Below are the code and all the weights of a small trained network. Each question names an input and a class and asks about switching units off, where a switched-off unit gives its printed mean instead of its output.

import numpy as np


def w(rows, s, z=0):
    codes = np.array(rows[::2]) - 128.0
    scale = np.full(codes.shape[1], s)
    scale[-1] = z or s
    return codes * scale


def norm(h):
    return h / np.sqrt((h * h).mean(-1, keepdims=True) + 1e-5)


def f(y):
    return y / 2 * (1 + np.tanh(0.7978845608 * (y + 0.044715 * y**3)))


def log_softmax(a):
    a = a - a.max(-1, keepdims=True)
    return a - np.log(np.exp(a).sum(-1, keepdims=True))


def net(x, mask):
    res = np.array(x, float).reshape(1, 3) / 4 @ E
    u = 0
    for l in range(2):
        y = f(norm(res) @ A[l][:, :-1].T + A[l][:, -1])
        res = res + np.where(mask[u : u + 6], y, B[l][:, -1]) @ B[l][:, :-1]
        u += 6
    return log_softmax(norm(res)[-1] @ U[:, :-1].T + U[:, -1])


A, B = {}, {}
E = w([
[187,153,38,100,130,132,255],'x0',
[86,94,69,186,247,132,220],'x1',
[149,88,170,203,113,203,155],'x2',
],0.0058)
A[0] = w([
[2,119,118,129,95,88,81,69],'0.n0',
[198,90,84,62,112,134,145,10],'0.n1',
[69,97,117,106,205,128,41,162],'0.n2',
[134,193,60,58,75,119,159,60],'0.n3',
[138,148,99,122,164,123,121,142],'0.n4',
[87,90,126,110,181,94,52,33],'0.n5',
],0.009,0.0013)
B[0] = w([
[207,188,93,125,211,160,135,215],'0.n0',
[64,133,75,93,113,101,110,191],'0.n1',
[102,139,82,157,171,138,131,242],'0.n2',
[140,123,158,86,14,173,136,253],'0.n3',
[56,46,96,94,141,1,149,154],'0.n4',
[142,143,102,104,138,151,83,210],'0.n5',
],0.0094,0.0046)
A[1] = w([
[230,91,188,126,113,185,115,173],'1.n0',
[131,20,185,156,145,169,98,227],'1.n1',
[110,91,113,176,54,175,170,123],'1.n2',
[75,48,233,106,123,168,119,249],'1.n3',
[215,84,87,174,151,68,242,86],'1.n4',
[73,117,109,75,119,83,2,66],'1.n5',
],0.0083,0.0017)
B[1] = w([
[172,129,172,70,95,73,97,229],'1.n0',
[220,169,135,93,100,74,111,193],'1.n1',
[129,155,111,221,114,207,99,235],'1.n2',
[184,183,64,84,93,34,111,180],'1.n3',
[131,135,112,255,152,162,189,254],'1.n4',
[156,201,136,231,166,150,86,202],'1.n5',
],0.0086,0.0038)
U = w([
[208,179,173,79,58,76,16,94],'0',
[80,143,75,64,66,200,155,9],'1',
[64,62,115,147,238,146,190,18],'2',
[159,223,70,169,254,200,79,251],'3',
],0.0091,0.0031)

Each question gives the input, the list of numbers given to net, and the class t.
The units are the neurons (one row each of A and B). Each row of codes is followed by its name. A weight is (code - 128) times the scale printed after its matrix; where a second scale follows, it is the last column's (A, B and U).
mask holds one flag per neuron, layer by layer. A switched-off neuron (its flag False) gives its mean, the last column of its row in B, instead of its output. The means were averaged over made-up inputs and are rounded, as every weight is.
A unit's drop is (log p(t) with every unit on - log p(t) with that unit switched off) / (log p(t) with every unit on - log p(t) with every unit switched off).
The circuit of an input: a set's keep is (log p(t) with only the set's units on - log p(t) with every unit switched off) / (log p(t) with every unit on - log p(t) with every unit switched off). Starting from all 12 units, units are removed one at a time, each time the one whose removal leaves the highest keep (on an exact tie, the one counted first), for as long as the keep stays at least 0.8.
units of the circuit, in order: the units of the circuit, biggest drop first
unit that matters most: the unit with the biggest drop
k most important neurons of layer l: the k neurons of layer l with the biggest drops, biggest first
drop when u is switched off: that unit's drop, to one decimal
input [-5,-6,-3], class 3: units of the circuit, in order => 1.n5
input [7,3,-4], class 1: units of the circuit, in order => 0.n3; 0.n0
input [6,-2,4], class 1: 2 most important neurons of layer 0 => 0.n1; 0.n3
input [3,-2,7], class 0: 3 most important neurons of layer 1 => 1.n0; 1.n1; 1.n5
input [2,3,-6], class 1: 2 most important neurons of layer 0 => 0.n3; 0.n0
input [3,-3,6], class 0: 3 most important neurons of layer 0 => 0.n2; 0.n4; 0.n0
input [7,4,-3], class 2: 2 most important neurons of layer 0 => 0.n4; 0.n5
input [3,5,-8], class 1: 3 most important neurons of layer 0 => 0.n3; 0.n0; 0.n2
input [-6,-3,0], class 3: 3 most important neurons of layer 0 => 0.n3; 0.n2; 0.n0
input [7,-4,-7], class 1: 2 most important neurons of layer 0 => 0.n1; 0.n3
input [3,6,-4], class 2: 2 most important neurons of layer 0 => 0.n4; 0.n0
input [7,1,0], class 1: 2 most important neurons of layer 0 => 0.n3; 0.n1
input [5,-6,2], class 1: drop when 1.n2 is switched off => 0.1
input [-7,4,8], class 0: drop when 1.n3 is switched off => 0.1
input [3,5,2], class 2: drop when 0.n3 is switched off => 0.2
input [-5,-7,-6], class 3: unit that matters most => 1.n5
